Below are the code and all the weights of a small trained network. Each question names an input and a class and asks about switching units off, where a switched-off unit gives its printed mean instead of its output.

import numpy as np


def w(rows, s, z=0):
    codes = np.array(rows[::2]) - 128.0
    scale = np.full(codes.shape[1], s)
    scale[-1] = z or s
    return codes * scale


def f(y):
    return y / 2 * (1 + np.tanh(0.7978845608 * (y + 0.044715 * y**3)))


def log_softmax(a):
    a = a - a.max(-1, keepdims=True)
    return a - np.log(np.exp(a).sum(-1, keepdims=True))


def net(x, mask):
    res = np.array(x, float).reshape(1, 6) / 4 @ E
    y = f(res @ A[0][:, :-1].T + A[0][:, -1])
    res = res + np.where(mask, y, B[0][:, -1]) @ B[0][:, :-1]
    return log_softmax(res[-1] @ U[:, :-1].T + U[:, -1])


A, B = {}, {}
E = w([
[147,124,126,127,127,141],'x0',
[129,249,98,85,89,167],'x1',
[92,174,225,200,231,197],'x2',
[54,99,180,39,39,201],'x3',
[133,127,125,130,127,136],'x4',
[125,129,128,124,129,123],'x5',
],0.013)
A[0] = w([
[150,57,213,130,122,150,166],'neuron 0',
[129,247,147,140,122,167,101],'neuron 1',
[132,116,90,180,184,91,178],'neuron 2',
[160,186,103,131,153,76,173],'neuron 3',
[172,157,77,182,174,84,254],'neuron 4',
[123,174,201,129,205,171,149],'neuron 5',
],0.015,0.008)
B[0] = w([
[84,126,166,116,131,105,220],'neuron 0',
[122,97,80,97,54,74,215],'neuron 1',
[187,112,155,172,168,93,225],'neuron 2',
[143,196,99,229,105,156,194],'neuron 3',
[215,104,77,250,137,115,252],'neuron 4',
[116,74,189,170,191,73,254],'neuron 5',
],0.016,0.017)
U = w([
[183,73,86,170,104,58,216],'0',
[129,20,146,41,73,68,253],'1',
[193,132,162,169,229,130,2],'2',
[66,145,241,130,203,188,66],'3',
[168,246,68,190,67,176,60],'4',
[125,196,70,22,30,196,152],'5',
],0.013,0.0062)

Each question gives the input, the list of numbers given to net, and the class t.
The units are the neurons (one row each of A and B). Each row of codes is followed by its name. A weight is (code - 128) times the scale printed after its matrix; where a second scale follows, it is the last column's (A, B and U).
mask holds one flag per neuron, in row order. A switched-off neuron (its flag False) gives its mean, the last column of its row in B, instead of its output. The means were averaged over made-up inputs and are rounded, as every weight is.
A unit's drop is (log p(t) with every unit on - log p(t) with that unit switched off) / (log p(t) with every unit on - log p(t) with every unit switched off).
The circuit of an input: a set's keep is (log p(t) with only the set's units on - log p(t) with every unit switched off) / (log p(t) with every unit on - log p(t) with every unit switched off). Starting from all 6 units, units are removed one at a time, each time the one whose removal leaves the highest keep (on an exact tie, the one counted first), for as long as the keep stays at least 0.8.
units of the circuit, in order: the units of the circuit, biggest drop first
unit that matters most: the unit with the biggest drop
top k neurons: the k neurons with the biggest drops, biggest first
drop of u: that unit's drop, to one decimal
input [-5,1,-8,-5,5,-6], class 4: units of the circuit, in order -> (neuron 3; neuron 5)
input [4,7,6,3,5,-4], class 1: unit that matters most -> neuron 1
input [-8,2,-4,-2,-2,-7], class 4: units of the circuit, in order -> (neuron 5; neuron 3)
input [-2,3,-7,2,4,-7], class 5: top 2 neurons -> (neuron 5; neuron 4)
input [4,1,-4,-5,6,-1], class 4: units of the circuit, in order -> (neuron 3; neuron 5)
input [8,-8,1,1,-3,-2], class 3: units of the circuit, in order -> (neuron 4; neuron 0)
input [1,0,1,-7,6,6], class 2: top 3 neurons -> (neuron 1; neuron 2; neuron 3)
input [7,1,-5,-8,5,-4], class 4: top 2 neurons -> (neuron 3; neuron 5)
input [-3,0,4,2,0,-8], class 3: top 2 neurons -> (neuron 4; neuron 5)
input [2,0,-4,6,0,7], class 1: top 2 neurons -> (neuron 3; neuron 4)
input [1,5,8,-5,3,-5], class 0: drop of neuron 1 -> 1.9
input [0,6,-6,-5,-3,-3], class 4: drop of neuron 3 -> 0.3
input [-4,1,-8,2,8,-3], class 5: drop of neuron 5 -> 0.4
input [5,0,-8,4,-8,1], class 1: units of the circuit, in order -> (neuron 4)
